Below are the code and all the weights of a small trained network. Each question names an input and a class and asks about switching units off, where a switched-off unit gives its printed mean instead of its output.

import numpy as np


def w(rows, s, z=0):
    codes = np.array(rows[::2]) - 128.0
    scale = np.full(codes.shape[1], s)
    scale[-1] = z or s
    return codes * scale


def norm(h):
    return h / np.sqrt((h * h).mean(-1, keepdims=True) + 1e-5)


def f(y):
    return y / 2 * (1 + np.tanh(0.7978845608 * (y + 0.044715 * y**3)))


def log_softmax(a):
    a = a - a.max(-1, keepdims=True)
    return a - np.log(np.exp(a).sum(-1, keepdims=True))


def net(x, mask):
    res = np.array(x, float).reshape(1, 5) / 4 @ E
    u = 0
    for l in range(3):
        y = f(norm(res) @ A[l][:, :-1].T + A[l][:, -1])
        res = res + np.where(mask[u : u + 13], y, B[l][:, -1]) @ B[l][:, :-1]
        u += 13
    return log_softmax(norm(res)[-1] @ U[:, :-1].T + U[:, -1])


A, B = {}, {}
E = w([
[92,119,98,28,127],'x0',
[107,105,123,115,254],'x1',
[223,119,145,118,122],'x2',
[97,128,226,101,122],'x3',
[123,198,122,125,154],'x4',
],0.0074)
A[0] = w([
[47,108,101,151,113,68],'L0N1',
[103,121,79,161,89,97],'L0N2',
[212,135,122,103,130,161],'L0N3',
[113,159,119,69,67,204],'L0N4',
[63,132,98,171,126,63],'L0N5',
[226,85,229,65,143,226],'L0N6',
[17,115,168,158,115,190],'L0N7',
[103,23,118,76,106,89],'L0N8',
[123,50,149,211,126,77],'L0N9',
[128,248,133,105,162,201],'L0N10',
[104,134,79,142,94,253],'L0N11',
[104,85,101,77,182,131],'L0N12',
[194,67,106,110,112,141],'L0N13',
],0.013,0.0029)
B[0] = w([
[255,223,62,45,133,168],'L0N1',
[161,109,196,130,142,162],'L0N2',
[135,116,100,76,136,189],'L0N3',
[79,48,161,118,165,206],'L0N4',
[215,115,67,80,160,160],'L0N5',
[139,191,140,95,124,254],'L0N6',
[186,197,170,86,112,231],'L0N7',
[18,183,34,161,95,191],'L0N8',
[31,210,36,176,99,177],'L0N9',
[50,150,47,144,45,205],'L0N10',
[125,52,143,101,95,196],'L0N11',
[82,96,177,148,141,214],'L0N12',
[129,152,105,92,128,191],'L0N13',
],0.0093,0.0064)
A[1] = w([
[144,48,80,144,143,244],'L1N1',
[152,162,159,127,142,7],'L1N2',
[156,143,153,248,130,77],'L1N3',
[169,170,105,133,106,23],'L1N4',
[115,240,85,155,127,186],'L1N5',
[164,109,74,140,141,171],'L1N6',
[123,152,115,167,142,187],'L1N7',
[125,117,156,156,194,185],'L1N8',
[116,144,113,108,232,109],'L1N9',
[154,116,73,134,90,4],'L1N10',
[164,120,127,118,75,185],'L1N11',
[116,170,89,155,167,208],'L1N12',
[88,139,125,141,116,219],'L1N13',
],0.016,0.0021)
B[1] = w([
[100,254,225,160,163,165],'L1N1',
[132,158,125,140,124,134],'L1N2',
[179,127,121,164,66,144],'L1N3',
[179,119,114,111,133,161],'L1N4',
[132,96,97,120,76,247],'L1N5',
[107,210,176,79,113,159],'L1N6',
[137,150,141,176,65,144],'L1N7',
[102,74,126,168,48,129],'L1N8',
[158,78,171,70,64,173],'L1N9',
[88,129,139,123,91,158],'L1N10',
[105,57,170,115,142,162],'L1N11',
[147,77,186,138,77,180],'L1N12',
[152,124,133,188,174,162],'L1N13',
],0.0097,0.012)
A[2] = w([
[74,86,68,121,65,58],'L2N1',
[110,204,160,122,175,132],'L2N2',
[115,27,231,147,118,49],'L2N3',
[89,128,116,164,7,251],'L2N4',
[150,218,213,106,174,55],'L2N5',
[68,138,143,206,114,189],'L2N6',
[132,26,161,146,106,71],'L2N7',
[69,55,119,68,206,131],'L2N8',
[87,97,50,64,222,173],'L2N9',
[200,97,98,66,130,252],'L2N10',
[88,147,119,108,86,234],'L2N11',
[10,151,169,72,223,68],'L2N12',
[136,12,149,115,167,94],'L2N13',
],0.011,0.0023)
B[2] = w([
[114,127,82,192,218,178],'L2N1',
[163,201,136,118,103,142],'L2N2',
[110,124,191,174,178,158],'L2N3',
[68,112,114,115,193,254],'L2N4',
[96,178,104,148,183,155],'L2N5',
[178,126,79,1,147,148],'L2N6',
[77,129,234,154,169,140],'L2N7',
[223,128,124,199,14,164],'L2N8',
[196,72,130,152,26,154],'L2N9',
[120,38,127,53,142,171],'L2N10',
[155,132,129,157,235,207],'L2N11',
[157,135,106,186,85,198],'L2N12',
[64,158,179,193,105,131],'L2N13',
],0.0082,0.011)
U = w([
[191,90,114,8,79,160],'0',
[156,107,103,193,40,174],'1',
[108,82,221,155,136,152],'2',
[92,134,50,139,136,157],'3',
[145,246,153,101,116,135],'4',
[187,130,102,119,178,75],'5',
[236,122,146,143,177,1],'6',
],0.017,0.0083)

Each question gives the input, the list of numbers given to net, and the class t.
The units are the neurons (one row each of A and B). Each row of codes is followed by its name. A weight is (code - 128) times the scale printed after its matrix; where a second scale follows, it is the last column's (A, B and U).
mask holds one flag per neuron, layer by layer. A switched-off neuron (its flag False) gives its mean, the last column of its row in B, instead of its output. The means were averaged over made-up inputs and are rounded, as every weight is.
A unit's drop is (log p(t) with every unit on - log p(t) with that unit switched off) / (log p(t) with every unit on - log p(t) with every unit switched off).
The circuit of an input: a set's keep is (log p(t) with only the set's units on - log p(t) with every unit switched off) / (log p(t) with every unit on - log p(t) with every unit switched off). Starting from the 12 units with the biggest drops (on a tie, the unit counted first), units are removed one at a time, each time the one whose removal leaves the highest keep (on an exact tie, the one counted first), for as long as the keep stays at least 0.8.
circuit, biggest first: the units of the circuit, biggest drop first
most important unit: the unit with the biggest drop
top k neurons: the k neurons with the biggest drops, biggest first
top k neurons in layer l: the k neurons of layer l with the biggest drops, biggest first
input [-1,7,-4,-4,6], class 2: top 2 neurons -> L1N12, L1N9
input [4,-2,-1,3,7], class 3: most important unit -> L0N10
input [-5,-8,6,1,-7], class 2: circuit, biggest first -> L1N11, L2N7
input [-8,8,-1,-4,4], class 1: circuit, biggest first -> L1N7, L1N5
input [5,5,2,-3,-4], class 1: top 3 neurons -> L0N12, L0N8, L2N8
input [0,4,-4,4,-2], class 0: top 4 neurons -> L0N7, L0N1, L1N1, L1N5
input [-6,6,7,-7,1], class 0: circuit, biggest first -> L1N9, L0N3
input [-8,7,0,-1,-8], class 1: circuit, biggest first -> L0N9, L1N12
input [-6,1,4,-4,-7], class 3: circuit, biggest first -> L0N9, L2N4
input [-6,-8,7,-3,1], class 2: top 3 neurons in layer 1 -> L1N11, L1N10, L1N5
input [7,-8,2,7,2], class 2: top 2 neurons -> L0N4, L1N1
input [5,-2,-7,1,3], class 0: top 2 neurons -> L0N1, L0N7
input [5,-2,1,8,-4], class 4: top 2 neurons -> L0N6, L0N10
input [-7,-2,7,8,-5], class 4: circuit, biggest first -> L0N6
input [8,-5,7,5,-2], class 1: top 2 neurons -> L0N4, L0N7
input [-2,3,6,-4,7], class 3: top 3 neurons in layer 0 -> L0N10, L0N7, L0N1
input [0,-6,5,-5,-4], class 2: top 2 neurons -> L1N11, L0N1
input [-8,6,3,-7,-3], class 1: top 4 neurons in layer 0 -> L0N9, L0N4, L0N11, L0N5
input [1,-5,-3,8,-5], class 4: top 2 neurons -> L0N7, L0N10
input [-5,6,-6,-2,5], class 0: most important unit -> L0N5
